Below are the code and all the weights of a small trained network. Each question names an input and a class and asks about switching units off, where a switched-off unit gives its printed mean instead of its output.

import numpy as np


def w(rows, s, z=0):
    codes = np.array(rows[::2]) - 128.0
    scale = np.full(codes.shape[1], s)
    scale[-1] = z or s
    return codes * scale


def norm(h):
    return h / np.sqrt((h * h).mean(-1, keepdims=True) + 1e-5)


def f(y):
    return y / 2 * (1 + np.tanh(0.7978845608 * (y + 0.044715 * y**3)))


def log_softmax(a):
    a = a - a.max(-1, keepdims=True)
    return a - np.log(np.exp(a).sum(-1, keepdims=True))


def net(x, mask):
    res = np.array(x, float).reshape(1, 4) / 4 @ E
    u = 0
    for l in range(2):
        y = f(norm(res) @ A[l][:, :-1].T + A[l][:, -1])
        res = res + np.where(mask[u : u + 3], y, B[l][:, -1]) @ B[l][:, :-1]
        u += 3
    return log_softmax(norm(res)[-1] @ U[:, :-1].T + U[:, -1])


A, B = {}, {}
E = w([
[73,204,66,27,112],'x0',
[121,3,32,81,80],'x1',
[130,155,194,75,119],'x2',
[152,139,185,190,152],'x3',
],0.0057)
A[0] = w([
[38,140,192,151,169,238],'0.n1',
[174,193,136,205,160,3],'0.n2',
[1,203,205,109,227,61],'0.n3',
],0.0072,0.0026)
B[0] = w([
[195,254,118,80,53,221],'0.n1',
[201,93,211,244,117,182],'0.n2',
[55,61,167,81,117,254],'0.n3',
],0.0066,0.0028)
A[1] = w([
[153,184,205,233,149,204],'1.n1',
[159,28,110,119,138,255],'1.n2',
[200,254,151,83,181,253],'1.n3',
],0.0093,0.0041)
B[1] = w([
[198,57,76,134,112,249],'1.n1',
[21,111,1,136,237,254],'1.n2',
[96,165,187,157,125,237],'1.n3',
],0.011,0.0065)
U = w([
[251,83,176,201,114,24],'0',
[119,59,9,111,208,254],'1',
[84,184,184,78,126,64],'2',
],0.015,0.0032)

Each question gives the input, the list of numbers given to net, and the class t.
The units are the neurons (one row each of A and B). Each row of codes is followed by its name. A weight is (code - 128) times the scale printed after its matrix; where a second scale follows, it is the last column's (A, B and U).
mask holds one flag per neuron, layer by layer. A switched-off neuron (its flag False) gives its mean, the last column of its row in B, instead of its output. The means were averaged over made-up inputs and are rounded, as every weight is.
A unit's drop is (log p(t) with every unit on - log p(t) with that unit switched off) / (log p(t) with every unit on - log p(t) with every unit switched off).
The circuit of an input: a set's keep is (log p(t) with only the set's units on - log p(t) with every unit switched off) / (log p(t) with every unit on - log p(t) with every unit switched off). Starting from all 6 units, units are removed one at a time, each time the one whose removal leaves the highest keep (on an exact tie, the one counted first), for as long as the keep stays at least 0.8.
units of the circuit, in order: the units of the circuit, biggest drop first
top k neurons: the k neurons with the biggest drops, biggest first
k most important neurons of layer l: the k neurons of layer l with the biggest drops, biggest first
drop when u is switched off: that unit's drop, to one decimal
input [-8,-7,-7,-5], class 0: units of the circuit, in order => 1.n2
input [4,0,-1,2], class 2: units of the circuit, in order => 1.n2, 1.n1
input [4,-4,-8,-6], class 2: units of the circuit, in order => 1.n2, 1.n1
input [-1,1,6,4], class 0: top 2 neurons => 1.n2, 1.n1
input [4,-1,-2,6], class 0: top 2 neurons => 0.n2, 1.n2
input [8,-4,-7,6], class 2: 2 most important neurons of layer 0 => 0.n3, 0.n1
input [0,-7,0,-4], class 0: 2 most important neurons of layer 1 => 1.n2, 1.n1
input [1,-8,2,4], class 0: top 2 neurons => 1.n1, 0.n2
input [8,-4,-6,-7], class 2: top 2 neurons => 1.n2, 1.n1
input [-5,-8,-1,-4], class 0: drop when 1.n1 is switched off => 0.1
input [-2,-5,6,-1], class 0: drop when 1.n3 is switched off => -0.1
input [1,-3,1,-5], class 2: drop when 1.n2 is switched off => 0.1
